[[ -4   5  11 -13]
 [ -9   2  11   7]
 [ 12 -10   9 -14]
 [-17 -21  27   0]
 [ 21   1 -18 -31]]
:
[[ -4   5]
 [ -9   2]
 [ 12 -10]]

[[  4   0  -4]
 [ -9   0   6]
 [  6   0 -19]
 [-34  -1   6]]
:
[[ 4  0]
 [-9  0]
 [ 6  0]]

[[ 13  -4]
 [-13   6]
 [ 27 -30]
 [ 34  15]
 [ 22  22]]
:
[[ 13  -4]
 [-13   6]
 [ 27 -30]]

[[ 15   8]
 [-26 -18]
 [-11 -22]
 [ -5 -15]]
:
[[ 15   8]
 [-26 -18]
 [-11 -22]]

[[  5   2  11  -2 -12]
 [-26  -8  21  -2  -1]
 [  4   5  12  17  22]]
:
[[  5   2]
 [-26  -8]
 [  4   5]]

[[ 29  34  -9  15]
 [ 32  22   3  21]
 [ 10  16 -10  22]
 [-28 -17 -15  26]
 [  2  -1  -3  23]]
:
[[29 34]
 [32 22]
 [10 16]]

[[-22   9 -16  -4]
 [-19 -20   9  -7]
 [-19  14 -18  -6]
 [ 30  10   7  21]]
:
[[-22   9]
 [-19 -20]
 [-19  14]]

[[ 16  -5 -13 -20  -8]
 [  7   5   3  25   1]
 [ 27 -26 -22 -28 -21]]
:
[[ 16  -5]
 [  7   5]
 [ 27 -26]]

[[ 30 -14]
 [-31 -32]
 [ -4  22]
 [-24 -19]]
:
[[ 30 -14]
 [-31 -32]
 [ -4  22]]
---
[[  0 -14  11  -1  10  13 -12   6   1   7 -17]
 [ -6  14  21 -25  -9  33 -14  -1 -19  19 -13]
 [ 12  26  -7  -8 -10 -11 -11  17   0  -9  -7]
 [ -8 -14  19 -29   1   5   1  -7 -12   5  12]
 [-19  11  17  18 -21  -3  -4 -25 -32  17  -2]]
:
[[-19  11  17  18 -21  -3  -4 -25 -32  17  -2]
 [ -8 -14  19 -29   1   5   1  -7 -12   5  12]
 [ 12  26  -7  -8 -10 -11 -11  17   0  -9  -7]
 [ -6  14  21 -25  -9  33 -14  -1 -19  19 -13]
 [  0 -14  11  -1  10  13 -12   6   1   7 -17]]

[[  2   0  10 -13 -21  -9   5 -16 -30  -1 -24   2]
 [  2 -23  10 -13  -4 -13   8 -19 -30   6 -20   1]
 [  2   0  10 -13 -22  -9   8 -16 -30  -1 -24   2]
 [  1  15   9 -13 -20 -14   8 -11 -30  -3 -24   5]
 [  2  14   8 -13 -22 -13   8  -9 -30  -3 -25   6]
 [  2 -17  10 -13  21 -28  10 -16 -30  13  -9   2]
 [  2 -19  10 -13  -3 -13   8 -17 -30   3 -19   2]
 [  0  17   0 -10  -4 -35  17  -6 -30  -1 -24  13]]
:
[[  0  17   0 -10  -4 -35  17  -6 -30  -1 -24  13]
 [  2 -19  10 -13  -3 -13   8 -17 -30   3 -19   2]
 [  2 -17  10 -13  21 -28  10 -16 -30  13  -9   2]
 [  2  14   8 -13 -22 -13   8  -9 -30  -3 -25   6]
 [  1  15   9 -13 -20 -14   8 -11 -30  -3 -24   5]
 [  2   0  10 -13 -22  -9   8 -16 -30  -1 -24   2]
 [  2 -23  10 -13  -4 -13   8 -19 -30   6 -20   1]
 [  2   0  10 -13 -21  -9   5 -16 -30  -1 -24   2]]

[[-19 -17]
 [ -8   1]
 [-32 -28]
 [ 33  34]
 [ 32  18]
 [ -5   6]
 [ -5  11]
 [ 15  -7]]
:
[[ 15  -7]
 [ -5  11]
 [ -5   6]
 [ 32  18]
 [ 33  34]
 [-32 -28]
 [ -8   1]
 [-19 -17]]

[[ 20  10  14  -8  26  -1 -32 -21   5  -1 -10   0   2   2   0   7]
 [  3  12 -13  -1  12 -12  30   0  17   5  10  10  -4  -7   5   1]
 [ -4  10 -14  -1  28  22  20   6 -17  -1 -13  -3  -4 -21  -3   9]
 [ -5 -15  -7  14   4 -20  17  -2  -2  -9  29  -6  -4  16  -2   4]]
:
[[ -5 -15  -7  14   4 -20  17  -2  -2  -9  29  -6  -4  16  -2   4]
 [ -4  10 -14  -1  28  22  20   6 -17  -1 -13  -3  -4 -21  -3   9]
 [  3  12 -13  -1  12 -12  30   0  17   5  10  10  -4  -7   5   1]
 [ 20  10  14  -8  26  -1 -32 -21   5  -1 -10   0   2   2   0   7]]

[[-18   1  -8 -10 -22 -12  -4  -6 -22 -10 -13 -21]
 [ -8   2  -7  19 -15 -18   5 -20 -13 -22   3   6]
 [ -7  12   1   0 -10 -14  14  -9 -10 -10  13 -13]
 [ -4  -4   2   4  -7  -5  -2  -6  -4  -8  -2   2]
 [-25 -14   2 -14 -19   8 -18  15 -23   7 -17 -24]
 [ -2  -7   7   6   8  16  -5  13   4  13   2  11]
 [  6  20 -14   5  -6 -24  25 -20  -4 -17  27  -8]]
:
[[  6  20 -14   5  -6 -24  25 -20  -4 -17  27  -8]
 [ -2  -7   7   6   8  16  -5  13   4  13   2  11]
 [-25 -14   2 -14 -19   8 -18  15 -23   7 -17 -24]
 [ -4  -4   2   4  -7  -5  -2  -6  -4  -8  -2   2]
 [ -7  12   1   0 -10 -14  14  -9 -10 -10  13 -13]
 [ -8   2  -7  19 -15 -18   5 -20 -13 -22   3   6]
 [-18   1  -8 -10 -22 -12  -4  -6 -22 -10 -13 -21]]

[[-12   3 -10   5  -3]
 [  3   2   7   1 -18]
 [ 20  -4  14  -8   4]
 [ 13  -2  14  -4  -6]
 [ 19  -4  13  -7   8]
 [-20   4 -13   7  -5]
 [  8  -3  -1  -5  28]
 [-19   4 -14   5  -2]
 [  4   2   9   1 -20]
 [  9   0  11  -2 -15]
 [ 14  -2  10  -5   0]]
:
[[ 14  -2  10  -5   0]
 [  9   0  11  -2 -15]
 [  4   2   9   1 -20]
 [-19   4 -14   5  -2]
 [  8  -3  -1  -5  28]
 [-20   4 -13   7  -5]
 [ 19  -4  13  -7   8]
 [ 13  -2  14  -4  -6]
 [ 20  -4  14  -8   4]
 [  3   2   7   1 -18]
 [-12   3 -10   5  -3]]

[[ 12   4]
 [  1  -5]
 [ -1 -32]
 [  2  -7]
 [  6   8]
 [  7  -9]
 [-23   5]
 [-16   2]]
:
[[-16   2]
 [-23   5]
 [  7  -9]
 [  6   8]
 [  2  -7]
 [ -1 -32]
 [  1  -5]
 [ 12   4]]
---
[[  0   4   2   5 -17]
 [ -7  -8   2  -7  27]
 [ 20  13  34  16  25]]
:
[[ 25  16  34  13  20]
 [ 27  -7   2  -8  -7]
 [-17   5   2   4   0]]

[[  1  15 -17  23 -20   2   4  16   2   2   4   2 -15   0 -18]
 [ 21  11 -12   2   3 -17  24  11  26  19 -16  25  12 -17  -6]]
:
[[ -6 -17  12  25 -16  19  26  11  24 -17   3   2 -12  11  21]
 [-18   0 -15   2   4   2   2  16   4   2 -20  23 -17  15   1]]

[[  8   3  -4  12 -27  -7 -20 -33]
 [-11  17 -14  -2   1  14   6   0]]
:
[[  0   6  14   1  -2 -14  17 -11]
 [-33 -20  -7 -27  12  -4   3   8]]

[[ -1  18  -5 -27  -6]
 [ 17 -14   0  31   7]
 [-22   9  -1 -28  -7]]
:
[[ -7 -28  -1   9 -22]
 [  7  31   0 -14  17]
 [ -6 -27  -5  18  -1]]

[[  4  10  -3  -5  -1  -8  -5   1  27]
 [ -6  -8 -11  -4  -5   3  -7  12  14]
 [-32  -6 -11  27 -21  12  -4   5 -15]
 [-20 -26 -12  20 -21  17 -23   2  -4]
 [ -9  13 -12   7  -4 -18  -6   5  22]
 [ 11  10  12 -16   7  10   4   1   4]
 [-14  10  -7  15   0   2  -4   5  -1]]
:
[[ -1   5  -4   2   0  15  -7  10 -14]
 [  4   1   4  10   7 -16  12  10  11]
 [ 22   5  -6 -18  -4   7 -12  13  -9]
 [ -4   2 -23  17 -21  20 -12 -26 -20]
 [-15   5  -4  12 -21  27 -11  -6 -32]
 [ 14  12  -7   3  -5  -4 -11  -8  -6]
 [ 27   1  -5  -8  -1  -5  -3  10   4]]

[[ -2   2]
 [  1  -3]
 [ -1 -21]
 [ -3  29]
 [ -3   1]
 [  4  -1]
 [  3   2]
 [  1  -3]
 [ -1  17]
 [  3 -17]
 [ -1 -22]]
:
[[-22  -1]
 [-17   3]
 [ 17  -1]
 [ -3   1]
 [  2   3]
 [ -1   4]
 [  1  -3]
 [ 29  -3]
 [-21  -1]
 [ -3   1]
 [  2  -2]]

[[ 10 -12 -11  -5   1 -19  24]
 [ -1  -3 -17 -19   2 -15  26]
 [  5   1  -8 -27   5   5  -3]
 [ -3   1  -9 -13   1  -5  11]
 [ 20 -10   0 -20   6   7 -14]
 [ 24 -13   0 -18   6   5 -13]
 [ -5   6  -6 -16   2   4   0]
 [ -1   1 -11 -20   3  -2   8]]
:
[[  8  -2   3 -20 -11   1  -1]
 [  0   4   2 -16  -6   6  -5]
 [-13   5   6 -18   0 -13  24]
 [-14   7   6 -20   0 -10  20]
 [ 11  -5   1 -13  -9   1  -3]
 [ -3   5   5 -27  -8   1   5]
 [ 26 -15   2 -19 -17  -3  -1]
 [ 24 -19   1  -5 -11 -12  10]]

[[-16  17]
 [  5 -22]
 [-23 -15]
 [-28 -14]
 [ 12 -20]]
:
[[-20  12]
 [-14 -28]
 [-15 -23]
 [-22   5]
 [ 17 -16]]
